Each row has a class, written after it.
[ 26 -20   0 -87 -32  17  76 -22 -21  38 -13 -29  17 -10 -10 -25  -4  28
   8 -31 -29  78  -7  12   4 -16   8  -3   6  50  47 -19  56  32 -60  51
  17  12 -10  13   4  11   2]	Zusu
[-66  -8 -34 -64  20 -12  -6  32 -15 -36 -10   8 -14  26   3  24 -36  13
  10  45   0  37  14 -14  15  12 -23   6 -22 -36 -13  59 -17  41  42   8
 -29   0   2 -29 -23 -60 -14]	Zusu
[ 28  18 -42  43 -37  33  50 -12 -52   0 -44 -27 -12   8 -20  -6  31   8
  67  -8  -7  -6 -30  15   8 -34  -4  13  20  -9   7  14  36  -1  28   8
  24   8  29  50  10  58  36]	Kipeg
[  6   1 -27 -16 -10 -36  20   3  -9   0  29   3 -25  39   0  -5  57  23
  12  44  11  14 -32   1  11 -60  -5   3  39 -64   3  62  44 -13 -17 -20
  42  32 -38  52  27 -11  37]	koluv
[ 11 -30   5 -37 -36  10  53   5 -17   9 -18  36 -12  11  22  -9  34  44
  36   3   4  36 -25  66 -23 -62 -19 -15  11 -24   9  83  29   0  14  34
  27  12  17  38   0  14  72]	nikeb
[-15  22  -2 -10  11  34  30  24 -16  -3  36  23 -17   9  -6  -1   1  -9
  71  -5 -13   6 -31   4 -14   1 -22  18  49  37  30  -5  25  25  64  -6
  38 -29  47 -15 -19 -69  58]	lodu
[ 32   6  14  12 -43  -3  44  51 -24 -23 -25  -5 -32  38  10  38   0  18
  21  38   7  29 -35  15  46 -18 -21 -18  28  -5 -33  47  -2   1  22  -9
  40 -69  29 -26  12  -8  -9]	Kipeg
[ 53  35 -44 -87 -22  24  61 -22  -3 -16 -33 -39  30  67  -7  47  23  -4
  33  29   3 -30  15  13 -16 -33  56  13  27  16   5  17  24 -56  32  18
  23 -11  59  46  -4  17  -6]	soro
[-49  49 -42 -19  18   4 -35  49  21 -18 -26  -6 -34  -2 -18  31   6 -17
 -20  -9  33  24  29  27   0  27   0   8  15  20  51  18 -11  31  10  38
  -6  29  36   9 -29 -24 -15]	koluv
[ -8  55  -4 -61 -60  34  48  31 -17  16 -33  26  -4  52 -19  41  70  14
  47  32   4   6  30   0 -19 -70  -2 -19   8 -31   2  79  24  14  34  -5
  19 -17 -21  50  49   8  38]	nikeb
[ -5  31   5  -4 -35  35 -56  54 -51 -57  -4   1 -36  22  -2  -2   3  13
  49  -9 -10  10  54  26  48  51   1 -35  14 -16  20  36  17  45 -12  30
  40 -16  19  -7 -32 -43  -6]	Kipeg
[ 10  39  35 -64  -7  64  15 -23  -8  -7 -16  11   2  -3  -4  -1  13   1
  35 -39 -24  35 -85 -28 -14   3  -3  47  41   4  -9 -32 -22  25   1  29
 -60  -8 -34  19 -34  -7  15]	Zusu
[ -6   0 -33 -10  -6  14  28 -49  16  -4 -14  -9  23  10 -34 -14 -37  19
  16 -16 -12  15  30  27  11 -57  43   3  24  16  39  33  62  -2  13  47
   7 -25  -1   6 -25  62  37]	soro
[-35  48   5 -42 -29   5 -80  24 -55 -31  34  11  19  60  36  25  -9   1
  32  -1 -16  27 -28 -23 -19  45   0  19  21  27   6  40  22  27  10 -23
  -8  -7 -29   9  11 -24  -5]	lodu
[ 33 -26   6  13  13 -25  40  20 -39   0 -45 -32  15  41  10  34   4  23
  37  -5 -29  -1   8   6  23 -19  20  -4  21  43   9   6  46 -13  50 -15
  43  -1  29 -27  51 -49   8]	lodu
[ 16  44   4 -23  -5  57  17  26  11   5  -7  -1 -28  30 -15 -23 -17  19
  64  -7   2  19 -67  47 -15 -35  20 -22  45   0  51  37  42  36  52  36
   9  15 -13  60  33  34  22]	fezu
[  5 -14 -18 -24  68 -20  34  38   5 -33  -1  -2  17  23 -16  26  63  27
  48  26 -37  36 -25 -58   4 -16  44  53 -78 -30  -1  38  -4   8   0  10
  18  10  53  -7   8 -48  11]	nikeb
[  0  15 -21 -16 -39  44  49  45 -38  18 -14   7  28  17 -54  53  41   2
  50   8  14   5   0 -23 -45  -7   0  -1  53   4  20  59  24  20  27  -6
  54 -55  50 -26  51  64  22]	nikeb
[ 30  11 -22 -59 -20  42  25  10  -9  -8  14  13 -19  21   7 -13  13  -1
  37  41  -3   9 -74 -24 -23   2   5  27   2  -3 -15  -3  32 -12   0   4
  45  11  33  44 -12 -39  30]	koluv
[  0  -9 -13 -20  -9  -6  12 -20 -35 -15 -41 -25  29  37 -19   7 -10  20
  -9   8 -33  22   6  31  34  35 -44 -18  21 -35  14  53   2  60 -25  28
  55 -29  33  -7 -29 -27  21]	fezu
[ 61  37  -3  20  61  -2  21 -16 -13  15   0   3 -10  40  -9  85 -20  20
 -14  13  45 -10  69  12 -11 -29  33  11  23   8  20 -34  -2 -56 -21 -24
   5  34  31  46  24 -46  10]	koluv
[   9   32  -21 -107  -43   55  -10  -15  -12  -39   10   -3    9   26
  -37   -6  -20    1   73    3   21    0   31   16  -39    6   27    5
   28  -45  -11    1   59  -14   38   23   17   32  -47    8   -6    5
   21]	Zusu
[ 10  -7  23  86 -25  44  25  31  -6 -78 -18 -40 -30 -10 -21 -22  58 -15
  -6   9  -6  -5 -39  30  53  81 -18   2  25 -50 -15  34 -21  10  -4  41
  66 -16   0 -35 -42  24  11]	Kipeg
[ 47   8  -3 -31  22  54  40  48  20  13  -9  15  -2  -3 -41 -15 -18 -33
  54  16 -31  28 -65  10   5 -47  23 -22 -33 -10  37  23  22   1  33  32
  57  36   2  18  29 -42  23]	Zusu
[ 28  44 -34 -24 -63  42 -47  25  36 -23 -10  16 -16  28  -8  -2   1 -46
  39 -38   4   9 -17  36  -1 -68  -7   5 -23 -68 -26  41  12  13  60  -9
  40  -9 -32  20  45  -9  24]	Kipeg
[  8 -13  -2 -26   9  10 -49  25 -33 -29  12  10 -24  37   9  -9  25  51
  55  -9  -1  46 -31 -15 -15   4 -35  38 -17 -58 -39   6  -6  34   3  19
  44  22   3  29  -8   8 -18]	koluv
[ 54   8 -64 -21 -24 -11  34 -37  -4 -16 -41 -51  43  45 -16  33 -14  25
  15  32   1  40  -7   2 -10 -35  -9  27   1 -20  -8   5  57  16 -41   4
  51  -2  17  63  43  54  -3]	soro
[ 25   1  11   4  -2  61  68 -19  12  11 -35 -37 -39  16 -17 -21  30  17
  -4 -16  -4  -2  -3   8  28  27  -2   3   3  19   6 -34  38  33  24  49
  12   1 -12   6  -8 -14  23]	fezu
[-12   1 -26 -14 -36 -48   3  33 -10  27 -25  -9 -20   2 -11  -8  34 -27
  63  -6   4 -16 -58   8  14 -26  16 -39  21  -6 -10  78  64 -14  43  10
  31 -48 -23  37  68   5  -3]	lodu
[ 26 -13  12 -34 -17 -30 -10  12 -33   1 -40 -10  55  20  10  26 -10 -29
  58 -53 -41  37 -12  26   2  -1   2   3 -11 -36 -26  32  12   6  13 -11
  45 -45  35  25  24 -41   6]	risa
[ 38 -11   6 -49 -47  27  28   1  17  42  13  22  -3   8 -13  12 -45   2
   9   8  15  35  13 -38 -24 -48  17   0   8   6 -39  13  40  33  30 -32
  76 -24  30  37  51  14  26]	koluv
[ -3   7 -12  -3   9  75  33  23  -7 -40 -37  -2  -5  12  -3 -42  27 -33
  67  53 -35 -25 -43   0  33  42 -25  -2 -20 -35 -14  -5  69  22  14  74
  66 -32 -40 -15 -33  -2  31]	nikeb
[  71   -6   18  -33    0  -21    5    6  -35   44   10   15   12   59
   -7   38  -50  -30   68   47  -22    4   18  -19   -2   19  -25  -30
    5   68   16   14   44    4   -8  -22   30   -4   45   35  -10 -103
   25]	soro
[ 78   6   2 -65  -4 -11   3  13 -23  -3  22 -24   6  36  -6   7 -15 -38
  70  26  16 -17  15  34 -19  50   7   8  17 -37 -18  28  15  -3  13  -9
  40 -25 -17  64   9  10  -1]	risa
[  3  59   1  -6 -30  80 -36  40 -35 -71 -17   9 -10  61  16 -11  -5 -32
  64  25 -17 -20  -6 -13  15  57 -20  -5  14   8   5   6  20  30 -50  34
  50   1 -36  15 -22 -41 -17]	Kipeg
[ 50   9  16 -15 -43  16  34  31   7 -16  11 -18   5  45 -37  -5 -11   0
  -4  31 -25  41  -7 -12  63 -19 -21 -20  26  -1  -2  23   7  55   1 -31
  93 -76   5  -1  -3 -31  15]	fezu
[ 28   8  18  13  55   8  41 -23   0  45 -20 -12   7  24  12  -4 -45   9
  24   8 -22 -20  42  37  -8   8   5  -5  -7 -29  23 -11  26  17  -4  29
   5 -39   5  51  10   8  21]	risa
[ 65 -40  15   0  -3   5  30 -25  49  17  24 -10 -41  38 -27 -13 -20   2
  21 -14  38 -39  25  -6  -9   1   8  -7  57 -22 -21  33  48  13 -35  44
  52 -35  18   4  -3  15  29]	Kipeg
[-36  31  26   6  -7  68  12   2   7 -34  11  15   6  24  12  -5  18  -2
  41  13  15  -9  50 -18 -20  67  -1 -11  38 -26 -20  -1  39   4 -19  61
  51 -39   2   4 -53  27  15]	soro
[ 15  41 -10 -17 -19  43  43  22   9  12  -3  -7  16  34 -45  -1  -4 -30
  55  16  -2  12 -78  -2 -29 -37  28 -15  41  15  36  39  46 -33  24  34
  43   1  12  51  -1  28  36]	Zusu
[-17   3  31 -40 -13  19   3  28   2  27   4  38 -18 -50   6 -20  24 -22
  22  -9 -15  34  -6  21  22  10  -8 -20  -4 -32   8  66  -3  67  17  29
 -13 -36 -18  26 -21  30  41]	nikeb
[ -1   3  23 -16 -10  92  20 -35 -15  43 -24   0  14  33 -29  -7  16  -2
  30 -29 -56 -29 -52  -1   4 -10 -29   0  19 -55   3  -4  48  53   4  69
  32  22  30  18 -15  42  27]	risa
[ 52  10   3 -24   0  48 -23  10 -25  -5  14   2   2  -3  -8 -18   8 -21
  41   2 -27 -19 -40 -11  17  25   9  23 -19 -26 -17 -28   7  18   1   6
  28   5  18  34 -16  15  -3]	risa
[ 11 -13   1  -4 -30  51  33 -26  17 -11 -16 -11  11  26  -2  -5   6 -42
  11 -53   0  27 -61  11  23 -39 -23   6  42   4 -14 -11  48  16   9  16
  35  64 -10  30  -8  -3  30]	fezu
[ 12  20   4 -16  23  33   2  -3 -12 -22 -15   4 -20  -3  -7 -36 -25   8
  46  26 -37   5 -43  33  15   8 -32  10  39   3  31 -35  17  57   1  20
  45  15 -25  14  -2 -54  16]	koluv
[ -7  17  -8   1 -52  31 -49  33 -76 -24  -3  -9 -19  40  29 -27  58  35
  42 -15 -19  26  26  -1  -2  54 -26  25   6  58  22   5  43  53  52  -7
   8 -33 -20  -5 -23 -11  50]	nikeb
[ 41  -2 -36  22   3   9  37 -37  24 -69 -49 -50  13  23  41   1  29   0
   9 -24  20  39  44  28  -6  13  36  47 -27 -20 -39  17  36   2  19  22
  66   0 -44  75  42  -4  36]	soro
[ 50  -9  36 -56 -39  20  44  -6  58  30   2 -17  -1  61   9  42   7 -32
 -29 -18  12  21 -10  27 -14 -21  -1  -8  68  23  14  41  38  15  20   9
   3  18 -29  -2  40 -19  24]	soro
[-12   9 -30 -53  23  38   0   4   2   6  47   1 -29  41  -2 -18  20  -1
  46   8   5 -27 -55 -17  10 -56  13 -14  74 -63  21  28  61  20  15  25
   7  44 -11  45  15   6  12]	Zusu
[-10  10 -35 -36  34 -33  28   4 -11  -7  -6  -6  -5  12   3   9  24 -70
  67  14  35 -32 -26  -7 -13  51  -4   9  80  23  26  68  26  -4 -52  47
   0  14   4  81 -58   0  20]	lodu
[ 18  -8  28 -62 -61  42  -6  27  21  13   0   6 -13 -37  -2 -37  48 -28
  -7 -30 -18 -19  22 -41  29  38  19 -16  16  17 -20 -12  35  53 -18  17
  58 -18  -6 -18   7 -15   1]	lodu
[ 49  -3   8 -29 -16   0  52   8  13   4 -34  19  -5  41  -3 -30  49  19
  65  13  -5 -21 -21  -3 -24 -52 -24  15  40 -23 -12  20  18   3 -47  19
  52 -11 -10  58   4 -16  32]	risa
[ 77  30  -6 -58 -18 -48 -15 -44  29  17   4  30  12 -17 -18   6 -12 -31
  22  24  28 -16 -43  59 -37 -59  19   4  63   3   0  31  18 -22  19 -17
  61  68 -11  59  26   3  60]	koluv
[ 29 -19 -17 -28 -54  17  11 -29  56 -23 -22 -22  -4  53  -1 -15 -24 -11
 -30  10   8 -11  34  52   6 -39   3 -19   1  24   4  27  35 -22  13  33
  45  36  45  53 -49 -20  33]	soro
[ 92  23 -29   6 -41  74  11  16 -23 -55 -19  17   6  46 -28  -9 -14 -17
  33  10   8 -23  -7  66  -3 -35  -5 -12  16 -26  27  56 -27 -46 -63  26
  89 -17  -8  34 -13  16  17]	Kipeg
[ 77  30 -26 -26 -48  29  -8  -9   7   3 -22 -16 -43  33  -7  17  10  36
  11  24  19 -38 -19  17  22 -53  -2 -10  44 -45 -14 -30  68   9 -17   8
  13  38  17  12  45  20   4]	Kipeg
[ 14   0  30  -2  -8  41 -53  16 -31  -6 -17  -3  18   7  12 -25 -13  31
  12 -28 -27  27   1 -37  16  34  20  -9  23 -27  -3  -1  37  33 -21  37
   7  -9  -2   2 -40  48  16]	Zusu
[  8  44   4  -2  22 -24  57   1 -53  16   6  21  24  57   0  41  77 -51
  66  11 -38  21 -46  19  38 -34 -47   8  -7   2   5  52 -16 -39   6  38
  63 -12   0 -24 -52 -12  19]	Kipeg
[-49  15  16  29  -5  28  39  37  30 -23   8 -21 -24   7 -36  29  53 -23
 -31  20  -3  37   4  -4  36  36 -30   4 -29  29  15  -7  14  46  14  24
  41  11  -1 -41   6 -44   2]	nikeb
[  17    4   30   10  -13   71    3    9    9    5  -15   11   -5   16
   -6  -19    9  -14   -3   -9  -57   37 -114   -7    3    4  -18   16
  -32  -52  -11   18    0   17    9   23   34  -12   -2   29   -3  -45
   45]	koluv
[  8 -17 -62 -16  -4  75  -7  18 -39  -6   3   1 -29  56 -14  40  -6 -16
   5 -34  24   6 -52  28   8 -32  11  -7  13   7  28  24  74 -39  11  42
  42  45  -1 -12  41 -31  -5]	koluv
[-19  32 -14 -68 -55  26   5  21 -17 -29 -14 -11 -21 -46  -6  -5  26  25
  -4  -2  23  30  38  18  17  25  17 -21  34 -28  -1   2   5  32  -3  14
  11 -13  24  26 -11   1  -2]	Zusu
[-21  36 -34 -18 -42  34  -8  -4  19 -27 -35 -20 -16  61 -32 -39 -25  25
  32 -11   5   1  -6  21   2 -47  34 -15 -34  13   6  31  34 -15  33  49
  15 -32 -21  68  -8  44 -17]	fezu
[  8  19 -41 -17  45  -8  19   1 -38  12  14  13  27 -10  -6  32  39 -52
  10   1 -21   8 -44  -1  52   3   9   7  14  22  29  28  21  17  36  -6
  51  17   1 -66  19 -40  26]	fezu
[ 23  51 -31 -15  23   2   9  26  37  21 -53  -8   4  70  -8  25  20  -8
  49  -4  -5  -7 -45   2 -29 -55  12  26  -7 -10   7  27  34  -2  35  43
  24 -26  27  49  26   7  13]	risa
[-12  27  44  24  17  61  32 -22  31  -4  -5  30  -1  -2  58  -4   9 -26
   4 -21 -12  39 -42 -31  11   7  13  30  13  28 -25 -14  33  27   8  41
 -14 -15 -65  16 -11  13  35]	soro
[ 78  11   4 -15  14 -13  -9  29 -11  18  25  18   2  78 -11  18  12  15
  62  25  15  -2  33   0 -38 -20  -8  25  18  35  15  18  26 -23  40 -13
  31 -48  -5 -16 -18   6  55]	nikeb
[ 23 -35  44 -48 -30   8 -13  -3 -22  17 -40  -7  19  22  -1 -13   8  54
  59 -14 -44 -12   7  15 -15 -17  18 -37 -18 -33   2  -8  62   0 -25  25
  -7  42  16  23  39 -12  -6]	nikeb
[ 24  32 -11 -21  33  42  14  -6  30  11  30  19 -21   8  -7  30   6 -31
 -12  -3  45  19 -52  -9 -14   0  36  49   3   3  -8  62   5  35  -1  55
  12  19 -31  52  10  96  10]	risa
[-26   4 -13 -24 -45 -41   4  10   9   9  35 -16   8  33   0  -4  65  -4
  -7  -5  -9  19  69  35  25 -21 -68  -6   7 -66  -4   3  18  14  -2  -1
  61   8   1 -76 -23  16   0]	Kipeg
[ 54   0  34  34   0   5 -27  13  24  47 -10  10  25  47  -1  35 -90 -44
  22   9  29  13   4   9 -41  14 -34  -9 -10  -9 -37  -7  50  -1  -7   8
  44   8 -13  38  25  68   1]	risa
[ 47   4  24  -9 -30  -1  41  14  11  17   1 -17  -4  47 -60  44 -43 -63
  30  12  18  13  -9  45  36 -40 -10 -29  40 -20   6  46  31 -37   7  -1
   0   8  -7  71 -37  19  16]	risa
[ 29  29 -19 -26  41  38 -26  -1  -5 -21   4  -7 -18  64  26   2  16 -19
  14  -2 -30  13 -54 -22  34 -11 -17  42  17  22   6 -26  27  58   3  21
  59  26 -23  29   3 -76   8]	koluv
[ 34   7  38 -41   5  34  54   3 -21 -40  46 -18 -17  34  12  43  53  42
   5  20  19  29  12 -31 -26  79   9  31   8 -45 -22  15  -9  21 -81  -5
  32  13  -2  58  38 -68   2]	lodu
[ 31  16   9  33  16  16  -4  -1 -17  10  -1 -22  18  14  18  22 -25   0
   4 -37  -1  44 -32  48  20  14  -7 -19  24 -28  15 -27  56  15   2   1
  31  -9 -26  -6  63  -2   7]	fezu
[ 71  32  54 -30 -47  19  11 -15 -18  10  26   3 -25 -10   0  13  39  -1
  -9 -45 -15  29  12   1  52  10   8   8  21  46 -10 -23 -22  42 -29  -2
  32 -44  -5 -11   0 -30   3]	Kipeg
